Below are the code and all the weights of a small trained network. Each question names an input and a target symbol and asks about switching units off, where a switched-off unit gives its printed mean instead of its output.

import numpy as np


def w(rows, s, z=0):
    codes = np.array(rows[::2]) - 128.0
    scale = np.full(codes.shape[1], s)
    scale[-1] = z or s
    return codes * scale


def norm(h):
    return h / np.sqrt((h * h).mean(-1, keepdims=True) + 1e-5)


def f(y):
    return np.maximum(y, 0)


def softmax(a):
    e = np.exp(a - a.max(-1, keepdims=True))
    return e / e.sum(-1, keepdims=True)


def log_softmax(a):
    a = a - a.max(-1, keepdims=True)
    return a - np.log(np.exp(a).sum(-1, keepdims=True))


def net(x, mask):
    ids = ['ΘΦΩαβμξσ'.index(c) for c in x.split()]
    T = len(ids)
    res = E[ids] + P[:T]
    r = norm(res)
    for j in range(2):
        rows = slice(3 * j, 3 * j + 3)
        q, k, v = (r @ M[0][rows].T for M in (Q, K, V))
        z = softmax(np.where(np.tri(T) > 0, q @ k.T / 3**0.5, -1e9)) @ v
        o = O[0][rows]
        res = res + np.where(mask[j], z, o[:, -1]) @ o[:, :-1]
    y = f(norm(res) @ A[0][:, :-1].T + A[0][:, -1])
    res = res + np.where(mask[2:18], y, B[0][:, -1]) @ B[0][:, :-1]
    return log_softmax(norm(res)[-1] @ U[:, :-1].T + U[:, -1])


Q, K, V, O, A, B = {}, {}, {}, {}, {}, {}
E = w([
[191,154,125,121,99],'Θ',
[135,174,136,92,156],'Φ',
[90,150,145,88,37],'Ω',
[89,138,74,99,202],'α',
[194,105,65,6,139],'β',
[137,66,194,154,136],'μ',
[68,145,154,105,98],'ξ',
[111,36,92,72,114],'σ',
],0.015)
P = w([
[84,163,49,254,102],'0',
[83,173,75,204,98],'1',
[95,166,97,175,91],'2',
[106,157,116,158,89],'3',
[119,151,134,135,87],'4',
[131,145,153,118,86],'5',
[151,141,175,110,82],'6',
[145,125,185,90,72],'7',
],0.0067)
Q[0] = w([
[140,244,99,113,124],'H0',
[173,8,46,123,178],'H0',
[216,89,71,182,179],'H0',
[82,127,144,131,126],'H1',
[133,210,149,154,162],'H1',
[156,46,100,159,200],'H1',
],0.015)
K[0] = w([
[166,227,150,84,150],'H0',
[32,83,3,129,130],'H0',
[45,101,26,127,34],'H0',
[148,137,153,107,160],'H1',
[82,208,165,214,183],'H1',
[68,22,28,97,147],'H1',
],0.011)
V[0] = w([
[37,27,214,95,253],'H0',
[99,105,135,115,145],'H0',
[64,135,129,51,117],'H0',
[211,133,28,247,202],'H1',
[136,141,98,90,247],'H1',
[239,69,192,128,78],'H1',
],0.0056)
O[0] = w([
[207,109,179,185,3,147],'H0',
[126,127,132,125,125,141],'H0',
[77,77,85,108,121,137],'H0',
[207,169,163,46,75,84],'H1',
[126,109,205,83,216,88],'H1',
[124,245,92,120,155,5],'H1',
],0.0055,0.0019)
A[0] = w([
[182,164,5,146,209,164],'N0',
[161,80,121,162,101,194],'N1',
[106,193,145,100,146,112],'N2',
[183,103,112,150,148,202],'N3',
[140,171,104,137,109,255],'N4',
[106,221,62,160,160,175],'N5',
[180,164,152,90,169,34],'N6',
[112,156,128,139,87,101],'N7',
[149,129,152,145,94,17],'N8',
[184,182,17,236,243,151],'N9',
[127,105,194,82,136,142],'N10',
[141,115,145,113,193,103],'N11',
[98,108,126,187,186,14],'N12',
[185,131,203,207,64,86],'N13',
[204,183,58,104,109,3],'N14',
[163,92,198,187,132,4],'N15',
],0.012,0.0015)
B[0] = w([
[73,181,210,58,167,205],'N0',
[141,110,182,89,81,195],'N1',
[111,149,187,83,137,172],'N2',
[140,168,120,121,152,153],'N3',
[156,103,111,130,131,158],'N4',
[200,88,141,146,150,185],'N5',
[67,120,69,164,118,161],'N6',
[124,138,105,142,179,156],'N7',
[124,149,159,133,92,167],'N8',
[251,84,212,103,223,172],'N9',
[122,141,67,135,141,180],'N10',
[145,130,70,163,80,169],'N11',
[129,150,196,131,133,147],'N12',
[151,245,155,154,15,255],'N13',
[154,123,196,114,202,165],'N14',
[158,206,147,155,81,204],'N15',
],0.021,0.0081)
U = w([
[189,131,161,83,208,205],'Θ',
[15,196,64,50,138,69],'Φ',
[181,108,1,180,163,253],'Ω',
[154,126,54,129,132,87],'α',
[139,121,94,122,123,27],'β',
[163,213,130,168,41,174],'μ',
[37,96,166,223,130,78],'ξ',
[144,23,109,46,46,98],'σ',
],0.0078,0.0032)

Each question gives the input, a string of symbols that net reads in full, and the target symbol t.
The units are the heads (3 rows each of Q, K, V and O) and the neurons (one row each of A and B). Each row of codes is followed by its name. A weight is (code - 128) times the scale printed after its matrix; where a second scale follows, it is the last column's (O, A, B and U).
mask holds one flag per unit, heads first, then neurons. A switched-off unit (its flag False) gives its mean, the last column of its rows in O or B, instead of its output. The means were averaged over made-up inputs and are rounded, as every weight is.
A unit's drop is (log p(t) with every unit on - log p(t) with that unit switched off) / (log p(t) with every unit on - log p(t) with every unit switched off).
The circuit of an input: a set's keep is (log p(t) with only the set's units on - log p(t) with every unit switched off) / (log p(t) with every unit on - log p(t) with every unit switched off). Starting from the 12 units with the biggest drops (on a tie, the unit counted first), units are removed one at a time, each time the one whose removal leaves the highest keep (on an exact tie, the one counted first), for as long as the keep stays at least 0.8.
units of the circuit, in order: the units of the circuit, biggest drop first
unit that matters most: the unit with the biggest drop
top k neurons: the k neurons with the biggest drops, biggest first
which heads matter: for each layer, one digit per head in row order, 1 if its drop is at least 0.15 and else 0, layers parted by /
drop of u: that unit's drop, to one decimal
input Ω α α β Θ α Θ Ω, target Θ: units of the circuit, in order => [H1; H0; N13; N5]
input Θ α ξ, target Θ: units of the circuit, in order => [H0; N5; N13]
input Ω α Φ ξ, target Φ: which heads matter => 01
input μ μ Ω μ Φ Ω, target Φ: which heads matter => 10
input μ μ Θ Ω β μ μ α, target Θ: units of the circuit, in order => [N13]
input α Θ Ω α α Ω, target Θ: units of the circuit, in order => [H0; N13; N5]
input Φ β Θ β Φ, target Φ: which heads matter => 01
input μ μ Θ Φ σ Φ ξ, target Φ: which heads matter => 00
input β Θ β μ μ μ β, target Φ: which heads matter => 10
input Ω σ σ ξ, target ξ: which heads matter => 01
input Θ Φ Φ, target Φ: top 2 neurons => [N13; N9]
input Ω Ω σ Φ α Ω σ σ, target σ: top 2 neurons => [N13; N0]
input μ ξ μ σ Ω α μ Θ, target Θ: which heads matter => 11
input μ μ Φ Φ Φ Ω, target Φ: unit that matters most => H0
input μ Θ Φ ξ μ μ α, target Θ: which heads matter => 00
input α α α, target Ω: which heads matter => 11
input μ α Φ α α, target Ω: top 3 neurons => [N13; N0; N11]
input β σ Ω, target Ω: top 3 neurons => [N13; N0; N5]
input μ ξ ξ Ω α Φ, target Θ: drop of N13 => 0.9
input α σ α β ξ, target ξ: unit that matters most => H1
input μ μ μ σ β, target Θ: drop of N13 => 0.3
